In the rows, zero is written as 128.
Each row is followed by its class.
[131 113 141  99 123 151 105 164 141 171 161 178  99 154 117 120 162 157
 162 110 172 141 109 153 157 157  42 152 103 152 139  58 151 115 164 148
  77 181 101 138 117 119 101 130 159 148  93 116 164] => riru
[118 125 140  85 113 121  76 137 165 175 174 149 111 151 127 109 155 162
 166  81 176 122 118 154 140 122  78 143  88 184 130 111 141 114 170 111
  86 183  92 132 107 126 103 122 166 145  98 128 163] => kevad
[151 140 130  85  98 137 142 168 160 123 177 192 125 132 142  85 163 143
  85 134 122 135 147 128 119 147 116 130 131 146 142 195 169 103 177 180
  83 108 129 146 132 125 142 132 192 155 155 165 155] => guko
[141 118 119 130 151 108 136 137 128  86 105 121 114 101 105 102 105 147
 140 143 176  92 169 128 121 114 141 122 185  76 115 125 138 119 134 113
 177  91 113 158 102 104 111 147 145 106 111 129 123] => Naz
[107  93 139 149 114 201 119 172 135  91  92 222 135 110 127 126 137 156
 104 134 130 158 103 101 118 105 121 189  99 192 140 147 108 137 105  99
  57 138  71 128 131 178 121 110 135 116  94 107  45] => lem
[203 143 109 156 145 192 126  93 165  99 120 109 125 143 145 147 141 107
  95 139 163 180 136 133 109 168 100 158 181 155 135 170 125 164 106  87
 164  83 122 120 174 119 109 115 123 112 142 130 133] => mipa
[130 114 133  97 129 133  95 166 141 170 162 177 112 174 123 123 144 176
 147 111 164 158 127 167 144 160  54 155  91 163 150  82 145 133 167 155
  81 161  94 137 114 111 109 127 171 155 106 133 134] => riru
[111 142 139  77  93 123 146 122 164 135 148 178 117 125 107  95 161 160
  98 123 134 134 127 147  99 137 121 116 119 146 138 160 142 143 161 186
  49 124 128 161 110 142 143 139 179 147 148 163 123] => riru
[132  84 128 119  90 151  86  82 143 108 122  99 137 155 115 115 150 119
 101 127 150 100 138 151 116 107 124 188  43 144 119 116 130 135 123 118
  97  89 114 159 108 115 156 138 110 145 115 116  87] => ran
[201 151 128 153 136 164 119  93 161 140 131 103 112 144 148 128 142 142
  85 136 126 176 163 134  82 128 116 142 174 144 119 184 126 173 108  76
 162 104  98  83 147 163 135 127  90 131 115 133 155] => lem
[120  84  94 122 107 136  90  94 141 119 142 117 138 178 113 113 130 119
 142 135 163 112 123 158 126 100 117 184  79 148 136  99 139 158 133 144
  83  98 113 165  99 112 132 110 158 120 120 100  63] => tozo
[159 131 124 152 125 168 110 107 145 131 159  97  98 137 139 148 151 136
  85 107 117 181 155 112  83 154 113 121 164 144 125 190 127 173  79  98
 143  98 104  94 166 161 144 116  87 124 126 142 154] => lem
[116  70 133 121 119 158 126 152 128  83  80 181 157 141 144 122 159 149
 135 142 140 144 108 102 130 133 136 163 103 176 146 152 121 155 123 111
  69 123  93 129 143 127 125 106 169 107 135 126  47] => guko
[108 111 139 132 154 126 108 158 118  69  85 102 102 112 100 141  89 167
 159 145 150 106 165 141 114 131 155 146 190  68 127  99 112 100 146 122
 155  80  71 115 153  80  98 118 132 134 115 160 151] => mezo
[204 132 109 128 158 185 130 114 171 127 151 116 134 148 159 144 129 129
  89 120 161 187 138 142 115 158  85 151 146 157 121 174 136 187 107  89
 145 120 121 111 170 147 123 100 134  99 130 140 167] => Naz
[132 114 145  90 138 130  84 172 192 181 196 210 102 158 140 112 161 174
 162  70 203 154 105 162 142 151  35 133 104 166 116  72 151 123 168 161
  97 194  92 121 116 113  89 108 153 131  97 125 171] => riru
[111 114 157  93  88 153  73 134 169 156 174 185  70 152 117 112 160 129
 152  99 179 122 121 158 139 151  52 125  85 181 154  59 146 112 153 123
 125 171 114 141 111 102  98 150 124 125 121 136 193] => ran
[ 67 106 142 130 126 119 142 117 155  91  67 222 135  89 130 145 109 136
 125 132 118 153  92  98 124 103 173 144  81 156 133 128  95 145 115 116
 107 134 123 135 141 129 114 124 155  88 131 137  47] => mezo
[139 113 128  79 116 145  93 158 176 195 188 185 124 141 125 104 166 187
 136  52 186 120 129 196 148 148  37 123  83 189 145  90 143 119 159 124
  94 175  87 125  86 109 100 119 147 147 130 120 153] => Naz
[148 147 117  89 103 132 138 134 142 112 174 213 122 137 106 102 145 129
  93 184 128 118 136 141 107 128 133 114 147 166 137 162 143 132 160 183
  96 121 115 150 129 112 138 130 172 112 157 184 130] => guko
[148 136 134  84 106 114 113 141 149 132 199 177 146 138 128  96 156 151
  98 143 121 127 152 142 109 139 117 104 133 139 125 187 153 119 160 152
  93 121 117 151 117 116 135 135 153 163 135 163 123] => guko
[ 73  97 138 133  90 172 109 161 141 103  69 190 132 126 163 110 104 132
 125 116 133 140  91  95 130 122 148 157  67 194 148 100 121 151  96 137
  93 138 112 137 133 122 128 110 121 103 129 120  68] => ran
[ 84 105 154 143 133 183 124 133 153 117  63 185 121 109 149 124  98 154
 141 122 154 148  96 101 132 105 141 165  54 195 124 137 122 159 130  86
  86 155 115 131 114 141 107 121 154 120  99 128  28] => kevad
[131  79 114 129 130 173  94 103 140  98 148  70 158 162 123 132 125 140
 130 118 166 101 136 153 119  89 125 185  47 148  95  96 141 134 159 137
  62 123  97 148 115 122 150 130 121 164  96 137  85] => fem
[137 160 103 110 116  94 100 112 146 188 178  49 143 183 143 159 151 166
 139 133 164 120 136 145 107 157 129 125  84 197 167 129 176 102 117 136
  87 152  75 109 155 138 135 132 176 182 126 128 138] => Naz
[148 159 143 102 102 117 132 139 150 143 127 200 127 115 117  73 145 124
  93 130 123 121 148 157 102 105 115  91 129 164 115 176 149 130 163 151
  85 117 120 122 137 166 142 182 146 133 133 141 120] => lem
[112 145  99 139 128  86 129  38 185 188 177  55 132 166 132 176 140 110
 122 143 165  86 117 149  93 138 190 100  78 208 167 126 131 128 150 170
  76 169  96  67 145 148 132 107 164 152 164 125  72] => mezo
[157 135 124  91 119 140 133 173 141 106 161 177 128 150 127  73 128 143
  97 165 122 114 142 128 115 121 119 123 151 154 127 176 164 138 152 163
  82 140 104 161 122 146 131 133 167 140 120 169 112] => guko
[137 172 127  73 106 122 137 136 153 168 174 179 118 123 120 101 133 155
  79 123 115 111 140 172 115 131 115 106 102 141 129 167 144 125 170 173
  82 127 137 147 109 143 142 157 158 147 147 174 128] => Naz
[154 114 103 133 164 144 125 207 109  62 101 138 118 100 120 128 101 147
 144 145 168 137 182 119  96 133 132 158 210  89 134  79 151 100 165 142
 124  60 106 132 166 103  97 119 152 134  78 165 172] => fem
[119 105 112 144 143  93 105 151 104  93 105 126 102 106 120 124  95 114
 141 161 152 114 179  72 107 117 170 147 188  93 137  88 141 122 145 148
 135  96  88 154 123  82 112 136 190 112  96 146 130] => tozo
[189 141 123 157 145 149 107 107 172 134 127 110 120 136 155 143 129 111
  89 142 155 160 133 142  90 161 117 149 171 127 132 145 123 162  96 113
 156  86 119 104 157 130 105 114  88 115 114 129 147] => mipa
[124 117  85 154 142 117 133 114 105 199 137  45 129 179 135 182 138 138
 132 180 160 101 112 152 100 128 150 135 110 181 155 112 148 139 137 156
  61 179  75  84 169 159 141 113 169 162 132 124  57] => riru
[137 132  78 138 149 123 113 131 132 168 191  54 122 175 128 184 138 126
 145 168 151 129 114 128  74 167 151 101 141 206 199  91 160 106 158 204
  98 142  77  71 179 102 133  91 178 139 150 138  97] => guko
[201 146 113 138 155 183 135 120 145 132 135  96 129 131 154 137 115 135
 110 140 149 188 147 151 101 163 115 162 165 147 125 182 139 183 121  98
 122 106 131  85 199 132 118 100 124 118 126 155 161] => kevad
[173 112 137 141 160 156 105 138 162 131 156  66 135 123 176 125 140 133
 117  58 185 186 168 124  94 154 104 141 143 141 109 188 154 143 113  68
 134 134 113 115 173 141 124 106  83 140  88 139 174] => fem
[ 80  90 116 113 107 164 102 195 138 104  61 206 140 121 147 129 112 131
 128 127 147 160 117  87 115 124 140 189  84 190 149 112 121 151  88 105
  52 112  96 140 141 142 103 100 180 105 122 120  52] => tozo
[104 147  79 140 131  62 109  83 119 208 180  68 146 155 121 192 140 100
 121 210 141 114 132 133  83 148 167 111 130 193 185 103 136 129 125 165
  90 115  87  80 160 136 133  86 189 141 154 130  90] => tozo
[ 96 105 144 133 128 161 128 147 147  86  58 182 143 129 154 110 107 134
 116 119 128 151 102  96 125 136 147 136  68 175 119 160 123 150 112  85
  75 120 108 130 153 163 107 123 143 131  93 138  14] => mezo
[ 94  87 141 122 101 183 131 148 135 111  85 162 151 137 142 147 155 158
 133 121 149 154  85 114 120 132 121 164  83 182 126 131 119 145 107  98
  71 125 106 137 150 138 118  94 155 128 116 126  53] => riru
[162 128  94 144 131 161 120 201  99  87 104 134 117 120 103 130  80 146
 150 178 161 122 181 133 116 139 149 163 204  99 136 127 150 113 141 107
 112  76 114 124 177 111 102 154 159 145 116 149 162] => kevad
[124 104 147  89 114 132  61 131 161 154 149 173  93 149 126 104 159 127
 167 106 182 134 119 162 135 147  57 138  86 173 131  64 144 112 155 150
 114 143  85 138 122 113 102 139 125 133 105 118 157] => ran
[109 123 153  86 104 151  92 160 158 159 156 181  93 152 146  72 147 150
 158  49 189 142 126 148 173 150  37 117  62 184 133 105 150 122 146 136
  98 183 105 127 121 132 116 128 152 146 124 128 179] => sonog
[188 120 108 174 151 185 121  90 138 112 170  87 132 137 151 129 137 106
  86 123 161 167 153 143 113 154 111 147 179 134 115 157 125 176 102 106
 174 102 126 100 155 134 133  83  93 108 124 138 178] => fem
[139 146 125  97  82 142 128 140 128 139 143 199 123 144 133  79 130 147
  92 121 131 139 144 159 124 141 109 121 117 159 137 190 150 131 135 167
 104 103 121 167 136 129 134 138 143 163 138 169 144] => sonog
[113 121  80 116 104 116 114 103 146 176 166  17 138 173 157 147 166 135
 153 107 190 122 131 127  82 151 131 140  76 241 167 115 182  97 125 152
  89 136  67 126 153 145 133 114 165 188 123 124 105] => fem
[143 129  71 121 140 110 112 115 122 161 186  34 154 169 141 167 132 120
 154 151 132 122 129 121  83 139 169 103 119 201 183  96 152  94 157 166
  96 165  78  78 158  84 138  99 199 144 154 130  84] => guko
[133 105 140 124 100 141  75 149 178 137 164 180  99 146 123  98 170 154
 151  74 184 126 123 144 150 151  41 110 132 170 143  75 141 110 167 136
 130 111  89 142  93 113  94 144 156 155 109 122 141] => mipa
[128 112 108 136 143 105 110 184  85  98  89 125 122 108  89 148 105 134
 123 149 122 115 169 120 103 126 153 144 206  82 151  80 129 117 128 141
 122  77  97 129 154  88 122 134 173 124 121 145 165] => tozo
[116  97 119  92 112 133 113  84 167 106 134  68 154 147 124 113 151 145
 144 106 191 110 120 147 102  58 124 181  42 178  98 119 153 122 145 134
 110 123 103 180  98 123 142 103 114 148  92 116  68] => fem
[ 81  90 164 127 107 182 114 136 178  80  63 184 129 141 137 118 121 157
 153  98 146 130  91  97 153 129 140 158  73 179 137 129 112 129 124 106
  80 115 101 132 119 139  95  93 149 128 101 129  39] => mezo
[148 112 127 131 113 171 107  90 144 105 151  88 155 174 103 127 127 116
 103 120 127 102 112 175 144 111 121 162  57 144 110 122 132 126 163 147
  85 106 119 142 132 126 149 119 124 171 106 110  90] => mezo
[131  95 103 139 139 163 105 203 100  70  61 132 114 112 114 115 101 166
 138 151 133 128 172 117 112 143 133 163 195  91 140  88 148 106 110 126
 127  64  72 127 166  90 122 147 150 141 135 151 168] => ran
[148 122 148  80 111 130  98 149 187 176 186 191 105 143 151  79 174 193
 162  62 197 136 124 161 170 139  34 152  77 172 128  88 161 125 164 145
  98 176  85 139  82 129 103 120 144 147  92 116 171] => Naz
[199 101 122 149 125 177 106 111 168 132 143  93 128 145 155 134 142 135
 106  98 163 184 170 130  86 172  97 148 154 150 128 179 126 173  94  87
 142  82  91  82 167 128 126 119  74 123 122 126 156] => lem
[125  99 103  91 100 126 105  77 156 121 145  82 146 164 123 126 146 157
 104 117 181  71  98 161 119  71 112 176  60 124 101 124 126 142 144 131
 102 139  95 170  94 116 154 111 120 135 109 110  94] => Naz
[127 110 120 119 175 123 126 169 107  76  91 127 118 102  90 135 117 145
 150 168 152  87 159 101 102 132 142 142 217  76 133 100 128  94 168 131
 132 103  87 143 134  87 109 140 170 121 114 140 103] => guko
[131 130 104 139 129 143 137 200  95 100 102 147 157 115  96 143  97 157
 142 199 141 147 162 118  99 146 158 140 213  91 134 116 143 108 150 130
 112  60 110 146 178  81 127 139 147 135 136 143 157] => riru
[148  98 108 106 110 172  82 139 145 114 130 104 151 171 111 127 120 115
 114 156 159 127 123 174 114  97 120 174  90 139 112 154 146 119 158 125
  80  94  91 157 159 126 127 101 103 162 103 100 106] => mezo
[117  98 157  99 135 121  84 123 170 172 173 145  99 140 138  96 160 159
 169  52 180 137 123 169 147 114  66  99  69 158 133  95 154 105 161 123
  94 203 103 115  78 112 109 111 113 148  93 132 168] => fem
[170 138 105 149 144 149 119  92 128 122 127  91 109 143 138 145 102 123
 110 117 167 169 149 110 109 145 122 123 183 129 132 147 115 198 110 137
 167 130 117 117 178 125 148 110  87 114 128 145 163] => sonog
[128 115  90 126 110 159 108  81 133 104 156 106 139 152 109 128 153 134
 117 130 137 112 104 164  84  76 127 170  98 148 117 117 136 128 161 155
  86 126  85 161 118 122 153 132 120 143 110  84  90] => lem
[123 113 124 146 155 115 118 129 124  82  99 125 113 112 110 128 102 144
 171 165 172 100 172 122 114 104 145 152 184  73 117  75 138  96 169 120
 150  58 114 146 120  95 109 135 143 126  79 162 153] => fem
[111  93 112 139 129 150  95 141 118  64  76 162 112 117 102 128 101 142
 155 163 154 103 165 104 110 138 139 134 197  87 129  88 126  99 138  92
 139  59  87 156 138  72 113 156 152 123 123 163 154] => ran
[132 110  93 151 140 152 117 148 109  83  94 155 126 102  99 139  67 131
 153 181 152 109 149 120 114 108 166 143 198  95 122 124 124  96 146 110
 130  79 102 137 153  83 113 139 180 113 117 157 141] => kevad
[116 130 128  96  85 159  87 157 127 158 182 178  98 146 138  68 153 141
 153  52 187 134 135 159 159 149  64 128  97 178 153 110 147 115 154 148
  93 173 110 139 128 109 118 116 145 137 126 119 156] => sonog
[132  98 119 115 158 123 116 186 113  74  97 140 103 101 110 126 123 159
 153 154 151 116 152  99  90 116 140 145 192  93 125  82 135 102 162 137
 135 108  69 128 148  83 117 145 171 107 114 161 140] => guko
[162 177 121  91  97 151 124 142 195 129 175 195 147 115 145  99 130 136
  71 128 135 142 139 143  87 134 126 115 109 197 130 170 163 120 130 156
  60 129 122 153 132 130 110 143 157 167 135 167 115] => mipa
[149 141  78 147 117 129 116  94 138 167 169  73 133 181 140 169 145 121
 125 160 149 131 137 139  70 160 159 120 114 228 187 118 155 133 128 175
  68 148  65  72 166 136 127 129 159 156 147 111 106] => lem
[120 144  98 132 152 136 116  94 136 173 171  25 152 161 147 163 139 144
 132 134 154 109 142 165  70 147 143 124  74 228 152 101 179  87 118 132
  74 148  65  94 152 134 118 106 186 198 117 159 109] => fem
[149 132 116 126 138 136 124 135 115  85  80 135  93  78  87 127 118 151
 161 137 156 121 162 115 113 100 159 179 206  82 131 118 129 101 154 115
 142  96 119 145 143  86 110 151 174 107 111 138 147] => kevad
[133 105 125 103  88 134 110  72 167 122 180  63 138 174 115 142 145 150
 135 121 134  92 112 169 124  96 119 183  64 122  98 122 121 115 162 130
 125  84 114 160 118 124 135 108  98 172  97 135  99] => mezo
[106 148  80 126 148  48 118  85 131 188 172  36 133 171 135 167 147 134
 134 169 163 118 128 127  61 162 156 145 106 202 180 101 155 131 112 147
  93 151  54 106 158 130 129 114 184 141 129 139 101] => tozo
[156 140  96 153 139  83 123  55 155 156 153  68 159 149 152 191 144 127
 122 169 143 124 122 157  73 140 168 125 123 191 173 116 132 116 125 144
 108 127  75  98 152 114 111 120 175 167 131 137  95] => mipa
[142 106 127 133 146 174 112 151 137  70  71 101 132 134 110  99  92 130
 157 157 160  95 174 149 125 145 136 155 177  89 116 115 152 104 162 108
 100  56  85 135 156 103  95 142 166 151 113 132 146] => mezo
[ 98 131 139 135  97 164 115 135 157  90  73 170 134 106 144 132 137 156
 125 111 150 162  89  86 112  94 137 159  67 205 144 117 121 128 104  96
  86 132 101 146 127 142 125 117 141 138  95 119  17] => mipa
[121 116  96  99  91 145 111  62 121  88 117 108 135 175 114 127 145 136
 120 128 163 104  91 134 134  91 126 199  48 127 124 120 123 125 131 153
  87 135 114 175 125 105 159 120 129 154 112 108  87] => sonog
[141 150 142 102 116 103 124 106 148 124 158 172 125 119 124  76 151 141
  97 138 148 133 150 145 107 125 131 102 129 145 119 182 147 121 151 158
  99 120 110 143 107 150 137 137 133 152 112 178 136] => fem
[110 124  92 162 133 134 102  84 117 150 169  60 138 157 129 169 116 125
 137 189 144 103 140 136  91 156 163 111 115 195 170  87 162 121 111 157
  89 142  75 100 168 102 133 123 167 157 147 148 103] => ran
[ 81 106 128 100 106 137 120 200 121  98  61 172 171 132 152 106 127 164
 122 130 116 165 105  87 122 124 128 173  71 210 142 124 150 153  78 119
  76 115  87 149 147 140 110 107 193 140 122 123  37] => tozo
[ 91 111 141 136 109 185 107 180 153  86  99 194 137 123 158 114 138 145
 138 119 149 163 104 105 102 149 138 138  81 214 139 126 139 131 125 118
  65 103  91 154 139 128  89 124 141 130 112 132  42] => mipa
[167  87 124  98 107 162  98  91 166  99 128  81 162 168 132 117 133 142
  84 101 142  96 102 146 117  63 129 172  36 128  88 127 119 156 160 111
  96 148 112 157  83 126 153 146 122 145 101 111  77] => Naz
[139 121 145  79 124 131  92 152 154 153 187 150 121 131 126 108 142 155
 167  87 164 143 122 177 140 146  73 121 100 175 139  98 142 130 164 146
  78 190 102 110 125 108  91 117 154 143 111 132 181] => kevad
[183 122 101 139 128 186 126 104 144 114 119 133 108 155 158 123 106 129
 104 114 151 171 157 108 120 171 113 163 161 151 126 172 110 183  82 109
 152  96 108 121 164 138 126 113 124 111 136 173 150] => sonog
[119 140 154  79 133 102 122 162 182 117 116 175 127 152 110  93 112 175
 119 122 132 116 139 179 135 102 114 110 104 145 113 183 160 122 147 147
 100 136 109 147 130 159 108 148 161 176 130 160 107] => mezo
[114 121 142  96 137 116  85 165 172 184 186 143 109 129 139 101 120 160
 174  74 183 130 139 172 130 141  69 120  96 174 125 113 166 110 148 131
 109 164 101 125 124 115  89 128 166 146 105 135 166] => kevad
[193 117 119 146 164 174 118 107 177 133 124  93 107 147 165 131 122 139
  87  72 177 159 132 116 120 146  84 160 125 140 100 161 128 182  92  76
 166 133 110 110 146 156 134 123 116  98 101 139 134] => Naz
[133 113 123 143 149 114 124 171 133  64  76 147 121 111 105 126  89 148
 141 168 165 128 168 114 112 123 160 140 183  93 131 125 142 104 144 105
 154  86  89 133 162 104  95 150 151 141 106 141 129] => mezo
[ 86 109 133  97 116 103  91 166 152 166 158 194  91 141 152  82 145 138
 177  76 181 145 133 143 145 157  60 139  84 170 135  69 153 144 150 147
  91 143  95 151  97 133 101 136 160 132 107 110 140] => tozo
[114 107 117 128 108 171 108  94 146 111 154  78 163 168  96 116 106 129
 126 126 140  92 131 176 143  94 123 150  65 148 106 121 137 146 174 153
  78  88 113 164 120 120 161 111 117 165 125 110  79] => mezo
[114 144 136  94 116 117 155 126 146 111 140 161 122 109 133  61 139 138
 127 105 145 119 163 134 113 134 145 108 102 146 123 144 148 123 175 155
  70 109 135 157  85 133 135 135 129 139 118 170 131] => fem
[134 128 114 144 144 109 116 100 156 157 160  40 121 177 125 152 153 143
 137 135 174  93 123 144 100 161 155 121 106 193 145 125 158 115 123 146
 101 163  62  82 166 151 108 126 138 172 126 125  86] => mezo
[124 149 140  78 115 137 132 142 147 160 120 188 131 137 133  91 146 169
 103 124 127 130 133 150 109 151  96 150 114 155 106 158 150 121 153 151
  60 119  91 174 121 146 129 156 190 171 117 169 125] => riru
[141 103 156  76 121 127  84 183 181 147 185 167 110 164 138  86 165 137
 159  78 192 146 129 139 147 148  65 119  85 190 146 131 161 109 164 143
 112 199  97 132 103 115 106 127 148 133 128 101 144] => guko
[149 118 101 130 113 170 109 104 150  96 132  81 132 176 118 128 158 140
 119 119 164 108 104 156 117 107 103 188  91 148 133 118 142 115 163 121
  79 101  98 173 120 115 140 116 124 159  99 105  98] => mipa
[121  87 133 136  96 179  86  28 137 113 138  93 124 157 112 113 150 112
 116 130 131  66  97 170 133  76 120 172  56 121  91  84 101 133 157 122
 100 104 110 149  82 116 168 117  99 128 109 122  88] => ran
